Below are the code and all the weights of a small trained network. Each question names an input and a target symbol and asks about switching units off, where a switched-off unit gives its printed mean instead of its output.

import numpy as np


def w(rows, s, z=0):
    codes = np.array(rows[::2]) - 128.0
    scale = np.full(codes.shape[1], s)
    scale[-1] = z or s
    return codes * scale


def f(y):
    return np.maximum(y, 0)


def softmax(a):
    e = np.exp(a - a.max(-1, keepdims=True))
    return e / e.sum(-1, keepdims=True)


def log_softmax(a):
    a = a - a.max(-1, keepdims=True)
    return a - np.log(np.exp(a).sum(-1, keepdims=True))


def net(x, mask):
    ids = ['αβγζηθμξστψω'.index(c) for c in x.split()]
    T = len(ids)
    res = E[ids] + P[:T]
    u = 0
    for l in range(2):
        r = res
        for j in range(3):
            rows = slice(2 * j, 2 * j + 2)
            q, k, v = (r @ M[l][rows].T for M in (Q, K, V))
            z = softmax(np.where(np.tri(T) > 0, q @ k.T / 2**0.5, -1e9)) @ v
            o = O[l][rows]
            res = res + np.where(mask[u + j], z, o[:, -1]) @ o[:, :-1]
        u += 3
        y = f(res @ A[l][:, :-1].T + A[l][:, -1])
        res = res + np.where(mask[u : u + 12], y, B[l][:, -1]) @ B[l][:, :-1]
        u += 12
    return log_softmax(res[-1] @ U[:, :-1].T + U[:, -1])


Q, K, V, O, A, B = {}, {}, {}, {}, {}, {}
E = w([
[149,73,54,58,112,223],'α',
[68,170,82,49,170,106],'β',
[215,19,108,114,98,134],'γ',
[156,112,179,201,126,101],'ζ',
[197,134,203,38,183,139],'η',
[102,180,124,198,255,184],'θ',
[54,209,192,70,32,236],'μ',
[84,51,75,156,127,218],'ξ',
[192,187,154,160,84,127],'σ',
[39,63,143,78,100,104],'τ',
[39,45,144,149,176,123],'ψ',
[107,176,71,161,129,219],'ω',
],0.0067)
P = w([
[57,160,33,153,118,15],'0',
[160,74,128,68,187,237],'1',
[124,77,145,79,182,231],'2',
[115,66,160,92,172,237],'3',
[99,72,157,101,182,234],'4',
[93,75,165,118,166,235],'5',
[97,62,184,103,167,247],'6',
[90,78,181,122,162,245],'7',
[88,73,191,130,160,251],'8',
[100,73,193,125,168,249],'9',
[90,74,202,111,162,253],'10',
[79,62,182,114,159,250],'11',
],0.0033)
Q[0] = w([
[135,107,120,210,255,210],'0.h0',
[147,189,75,181,35,3],'0.h0',
[122,221,220,188,91,19],'0.h1',
[6,77,216,146,181,170],'0.h1',
[137,130,79,218,73,47],'0.h2',
[163,126,12,235,111,17],'0.h2',
],0.0055)
K[0] = w([
[93,181,201,211,160,9],'0.h0',
[255,73,42,85,209,216],'0.h0',
[236,50,116,27,9,236],'0.h1',
[69,119,5,211,119,140],'0.h1',
[195,61,171,137,150,180],'0.h2',
[212,6,230,140,194,152],'0.h2',
],0.0055)
V[0] = w([
[81,106,65,253,220,135],'0.h0',
[134,167,175,150,55,219],'0.h0',
[202,217,131,136,149,43],'0.h1',
[88,25,139,93,30,89],'0.h1',
[55,81,126,48,195,152],'0.h2',
[152,68,171,149,219,144],'0.h2',
],0.0059)
O[0] = w([
[94,3,51,194,236,97,152],'0.h0',
[194,76,209,151,68,227,164],'0.h0',
[215,188,78,153,119,76,1],'0.h1',
[14,173,139,139,16,118,117],'0.h1',
[92,122,148,27,176,141,236],'0.h2',
[126,132,226,126,221,68,154],'0.h2',
],0.0054,0.0021)
A[0] = w([
[190,96,110,118,219,205,126],'0.n0',
[210,176,159,120,139,45,135],'0.n1',
[135,152,137,47,171,225,190],'0.n2',
[177,13,99,146,142,132,227],'0.n3',
[145,225,147,144,31,72,137],'0.n4',
[52,32,165,165,202,102,126],'0.n5',
[117,178,59,196,200,14,77],'0.n6',
[161,70,116,43,190,153,82],'0.n7',
[44,63,30,193,110,122,153],'0.n8',
[1,157,178,107,206,156,253],'0.n9',
[48,99,68,103,165,95,42],'0.n10',
[188,54,190,108,89,161,188],'0.n11',
],0.0054,0.0035)
B[0] = w([
[164,91,86,68,214,193,179],'0.n0',
[178,255,188,85,173,42,132],'0.n1',
[107,114,176,42,154,189,224],'0.n2',
[140,22,155,177,162,155,197],'0.n3',
[87,212,138,179,4,50,134],'0.n4',
[59,104,204,238,203,93,182],'0.n5',
[162,128,22,37,251,111,133],'0.n6',
[220,23,183,39,129,117,160],'0.n7',
[19,108,56,169,153,218,159],'0.n8',
[16,185,168,96,188,116,253],'0.n9',
[64,225,65,191,200,73,138],'0.n10',
[152,100,177,141,185,205,192],'0.n11',
],0.0048,0.0069)
Q[1] = w([
[220,172,87,136,84,47],'1.h0',
[37,112,189,159,139,228],'1.h0',
[201,216,38,109,75,41],'1.h1',
[2,91,65,98,179,170],'1.h1',
[86,133,237,104,118,205],'1.h2',
[163,138,8,112,115,68],'1.h2',
],0.0054)
K[1] = w([
[191,58,156,122,201,156],'1.h0',
[55,200,60,192,40,61],'1.h0',
[192,198,183,35,95,152],'1.h1',
[128,67,142,203,253,127],'1.h1',
[98,207,104,177,72,57],'1.h2',
[162,24,172,75,172,203],'1.h2',
],0.0056)
V[1] = w([
[28,102,65,43,200,203],'1.h0',
[98,170,140,221,13,101],'1.h0',
[189,137,157,16,117,211],'1.h1',
[122,34,120,162,226,108],'1.h1',
[207,57,205,135,186,53],'1.h2',
[105,252,94,142,188,26],'1.h2',
],0.0047)
O[1] = w([
[81,175,101,209,61,124,236],'1.h0',
[148,73,238,40,93,149,109],'1.h0',
[127,168,19,132,178,202,85],'1.h1',
[136,59,131,211,86,117,255],'1.h1',
[111,149,100,144,255,26,86],'1.h2',
[247,213,220,178,136,163,181],'1.h2',
],0.0047,0.0074)
A[1] = w([
[255,120,191,135,83,137,153],'1.n0',
[24,155,137,45,110,215,120],'1.n1',
[68,119,226,152,218,141,89],'1.n2',
[174,196,211,237,111,202,225],'1.n3',
[176,225,102,1,103,66,131],'1.n4',
[114,184,86,134,207,249,154],'1.n5',
[86,141,187,109,201,192,18],'1.n6',
[117,68,237,17,25,154,198],'1.n7',
[134,74,67,235,216,164,208],'1.n8',
[121,64,161,131,227,101,147],'1.n9',
[88,232,175,110,184,76,252],'1.n10',
[15,163,42,212,82,191,231],'1.n11',
],0.0046)
B[1] = w([
[139,194,173,182,73,139,163],'1.n0',
[60,47,104,62,113,215,211],'1.n1',
[124,152,167,207,192,120,233],'1.n2',
[176,235,178,188,45,99,254],'1.n3',
[254,156,143,33,151,136,136],'1.n4',
[121,218,44,87,126,214,210],'1.n5',
[52,195,62,192,214,250,177],'1.n6',
[173,40,211,75,85,101,243],'1.n7',
[205,109,51,182,127,106,238],'1.n8',
[147,78,147,129,201,101,206],'1.n9',
[103,235,202,49,217,13,196],'1.n10',
[79,109,37,171,46,77,237],'1.n11',
],0.0054,0.0075)
U = w([
[117,43,27,169,106,209,11],'α',
[113,228,67,102,252,127,78],'β',
[166,13,70,44,61,169,100],'γ',
[244,34,87,159,132,24,175],'ζ',
[235,150,230,44,212,133,72],'η',
[137,121,136,174,212,123,174],'θ',
[70,151,194,110,29,198,92],'μ',
[88,111,3,137,102,190,51],'ξ',
[175,165,201,187,71,6,104],'σ',
[39,107,81,5,169,24,252],'τ',
[55,47,190,159,102,73,191],'ψ',
[202,251,76,170,28,157,179],'ω',
],0.0051,0.0045)

Each question gives the input, a string of symbols that net reads in full, and the target symbol t.
The units are the heads (2 rows each of Q, K, V and O) and the neurons (one row each of A and B). Each row of codes is followed by its name. A weight is (code - 128) times the scale printed after its matrix; where a second scale follows, it is the last column's (O, A, B and U).
mask holds one flag per unit, layer by layer, with each layer's heads first. A switched-off unit (its flag False) gives its mean, the last column of its rows in O or B, instead of its output. The means were averaged over made-up inputs and are rounded, as every weight is.
A unit's drop is (log p(t) with every unit on - log p(t) with that unit switched off) / (log p(t) with every unit on - log p(t) with every unit switched off).
most important unit: the unit with the biggest drop
top k neurons: the k neurons with the biggest drops, biggest first
k most important neurons of layer l: the k neurons of layer l with the biggest drops, biggest first
which heads matter: for each layer, one digit per head in row order, 1 if its drop is at least 0.15 and else 0, layers parted by /
input β ω ξ τ ζ ξ ω, target ω: top 3 neurons -> (1.n3; 0.n10; 0.n6)
input μ ξ μ α θ ψ ζ α, target γ: which heads matter -> 000 / 001
input μ β τ σ ξ, target γ: which heads matter -> 101 / 101
input σ ω γ ψ μ ω η, target η: most important unit -> 1.h0
input ζ ξ ζ η, target η: 2 most important neurons of layer 0 -> (0.n2; 0.n7)
input α β η ζ σ ω μ μ σ ξ β, target τ: which heads matter -> 000 / 001
input γ γ ξ ξ η τ, target τ: 2 most important neurons of layer 1 -> (1.n3; 1.n10)
input β ζ η τ ξ σ γ ξ ω η θ, target β: top 2 neurons -> (0.n9; 1.n10)
input σ θ θ ξ θ η σ θ σ β, target η: top 3 neurons -> (0.n4; 1.n11; 0.n2)
input β θ θ ψ α ω η ζ ζ, target σ: which heads matter -> 100 / 001
input β σ σ σ η α β μ, target ω: top 2 neurons -> (1.n3; 0.n6)
input τ β σ μ ω, target μ: which heads matter -> 110 / 101
input σ γ β ζ β ω μ, target η: top 3 neurons -> (0.n4; 0.n2; 1.n11)
input σ α θ σ β τ β ξ α σ ζ, target η: most important unit -> 1.h0
input β μ η ω α ω ω σ ξ, target ω: which heads matter -> 100 / 101
input β β ξ ζ η μ η η ξ β θ, target ω: top 3 neurons -> (1.n3; 0.n10; 0.n6)
input μ μ β, target γ: which heads matter -> 101 / 101
input θ ψ ξ θ ψ, target θ: 2 most important neurons of layer 0 -> (0.n5; 0.n9)
input α γ ω, target ξ: which heads matter -> 000 / 011
input β σ ω ξ α θ ζ σ ξ σ β ζ, target ω: top 2 neurons -> (1.n3; 0.n10)
input θ ω ξ, target ζ: most important unit -> 0.h0
input α β η σ, target ω: which heads matter -> 100 / 110
input ψ ψ α σ σ σ, target σ: which heads matter -> 100 / 010
